Below is a small trained network, with its code and all its weights. Each question gives an input and a class and asks what happens when units are switched off, that is, made to give their printed mean instead of their output.

import numpy as np


def w(rows, s, z=0):
    codes = np.array(rows[::2]) - 128.0
    scale = np.full(codes.shape[1], s)
    scale[-1] = z or s
    return codes * scale


def f(y):
    return y / 2 * (1 + np.tanh(0.7978845608 * (y + 0.044715 * y**3)))


def log_softmax(a):
    a = a - a.max(-1, keepdims=True)
    return a - np.log(np.exp(a).sum(-1, keepdims=True))


def net(x, mask):
    res = np.array(x, float).reshape(1, 8) / 4 @ E
    y = f(res @ A[0][:, :-1].T + A[0][:, -1])
    res = res + np.where(mask, y, B[0][:, -1]) @ B[0][:, :-1]
    return log_softmax(res[-1] @ U[:, :-1].T + U[:, -1])


A, B = {}, {}
E = w([
[31,181,38,134,203,143,95,116,158,179,150],'x0',
[187,78,102,184,205,205,119,135,104,82,156],'x1',
[107,85,142,184,92,110,200,132,121,153,62],'x2',
[121,136,151,116,81,199,185,141,85,170,139],'x3',
[107,105,55,105,93,84,171,170,111,106,90],'x4',
[148,111,106,81,126,82,138,175,82,145,89],'x5',
[109,26,137,62,138,90,131,51,125,37,90],'x6',
[1,116,114,160,107,136,100,168,130,73,151],'x7',
],0.0096)
A[0] = w([
[144,84,132,84,148,95,95,82,126,62,127,143],'N0',
[153,106,143,170,147,154,120,134,123,116,139,97],'N1',
[151,104,118,84,158,103,95,108,138,66,115,101],'N2',
[90,142,140,132,121,141,130,125,146,108,140,3],'N3',
[138,157,96,157,125,135,121,126,146,144,138,82],'N4',
[132,66,128,165,140,83,155,84,158,92,62,177],'N5',
[153,127,168,96,30,96,140,138,133,116,112,131],'N6',
[99,88,152,106,74,165,188,83,108,119,124,189],'N7',
[96,109,68,113,120,105,176,177,107,100,102,136],'N8',
[185,133,129,122,137,127,163,120,122,136,121,141],'N9',
[136,105,123,153,129,92,159,110,136,106,92,66],'N10',
[111,141,120,113,121,103,134,120,127,148,97,93],'N11',
[93,144,107,91,104,78,137,130,134,149,79,136],'N12',
[115,170,100,152,130,93,92,135,167,153,152,100],'N13',
[107,106,76,105,125,127,161,163,88,117,130,82],'N14',
[143,121,174,103,59,83,158,136,108,116,106,142],'N15',
[113,158,115,155,119,144,142,161,105,150,113,49],'N16',
[96,137,104,87,99,66,138,123,130,162,92,142],'N17',
[254,124,139,110,132,136,162,133,98,157,111,201],'N18',
],0.015,0.0038)
B[0] = w([
[106,96,141,113,216,53,87,81,177,116,186,219],'N0',
[117,127,139,98,149,97,149,124,135,132,129,166],'N1',
[99,135,141,115,220,92,87,70,190,119,193,196],'N2',
[147,132,129,130,133,119,159,132,115,141,124,140],'N3',
[113,153,116,110,146,139,131,150,139,82,147,155],'N4',
[177,102,84,156,91,102,168,193,75,61,72,220],'N5',
[149,163,78,215,105,165,112,185,102,71,104,213],'N6',
[127,168,122,67,121,174,207,183,125,172,135,208],'N7',
[186,62,158,178,102,94,98,95,103,130,86,193],'N8',
[137,90,134,104,118,103,173,141,122,134,133,179],'N9',
[150,113,119,151,118,108,146,160,96,95,110,168],'N10',
[134,123,148,98,135,156,151,105,121,147,149,152],'N11',
[114,114,159,62,127,98,164,104,154,173,143,188],'N12',
[118,157,118,100,148,168,177,157,144,131,144,177],'N13',
[151,85,140,170,103,108,112,122,96,110,79,166],'N14',
[115,187,84,241,102,191,104,178,138,106,107,216],'N15',
[126,94,135,127,143,97,88,90,141,106,141,159],'N16',
[108,116,143,61,138,137,169,110,130,171,160,192],'N17',
[143,52,132,78,142,40,247,115,97,114,107,253],'N18',
],0.011,0.019)
U = w([
[139,101,128,200,158,100,7,113,148,105,141,86],'0',
[139,89,164,143,57,121,92,112,119,177,84,2],'1',
[109,230,114,157,129,215,103,163,164,138,160,114],'2',
[117,104,139,51,163,93,161,115,156,141,163,190],'3',
[159,115,121,160,83,125,175,158,95,122,73,201],'4',
],0.011,0.0055)

Each question gives the input, the list of numbers given to net, and the class t.
The units are the neurons (one row each of A and B). Each row of codes is followed by its name. A weight is (code - 128) times the scale printed after its matrix; where a second scale follows, it is the last column's (A, B and U).
mask holds one flag per neuron, in row order. A switched-off neuron (its flag False) gives its mean, the last column of its row in B, instead of its output. The means were averaged over made-up inputs and are rounded, as every weight is.
A unit's drop is (log p(t) with every unit on - log p(t) with that unit switched off) / (log p(t) with every unit on - log p(t) with every unit switched off).
The circuit of an input: a set's keep is (log p(t) with only the set's units on - log p(t) with every unit switched off) / (log p(t) with every unit on - log p(t) with every unit switched off). Starting from the 12 units with the biggest drops (on a tie, the unit counted first), units are removed one at a time, each time the one whose removal leaves the highest keep (on an exact tie, the one counted first), for as long as the keep stays at least 0.8.
circuit, biggest first: the units of the circuit, biggest drop first
most important unit: the unit with the biggest drop
top k neurons: the k neurons with the biggest drops, biggest first
drop of u: that unit's drop, to one decimal
input [-8,-1,-7,3,-7,5,2,5], class 0: top 2 neurons	[N0 N13]
input [6,-2,6,7,1,2,-5,1], class 3: top 2 neurons	[N15 N6]
input [-2,8,0,3,0,1,8,3], class 3: most important unit	N7
input [-6,-4,2,-4,-2,-2,-3,4], class 2: circuit, biggest first	[N18 N8]
input [-6,5,0,-2,-2,4,-7,-4], class 3: top 4 neurons	[N5 N18 N15 N6]
input [-8,-2,-5,-1,-4,8,4,0], class 0: circuit, biggest first	[N0 N15]
input [6,4,-5,-1,3,7,-2,8], class 0: top 3 neurons	[N18 N7 N5]
input [-3,1,-6,1,2,-3,-5,-6], class 3: top 3 neurons	[N15 N5 N6]
input [-3,-5,-2,-2,-2,-5,7,5], class 0: top 2 neurons	[N18 N0]
input [-6,4,-3,-5,8,-7,2,-8], class 3: top 3 neurons	[N0 N2 N18]
input [-4,-2,2,6,5,-6,-1,3], class 2: top 3 neurons	[N18 N5 N15]
input [-6,3,-4,8,-3,-6,3,6], class 2: drop of N18	0.7
input [-3,-3,8,6,-2,1,-2,5], class 2: drop of N5	0.2
input [-1,5,-7,4,3,8,3,5], class 0: drop of N1	0.0
input [-7,4,1,-8,-6,-1,-1,1], class 3: drop of N1	0.1
input [-1,8,7,8,-7,1,0,5], class 3: most important unit	N15
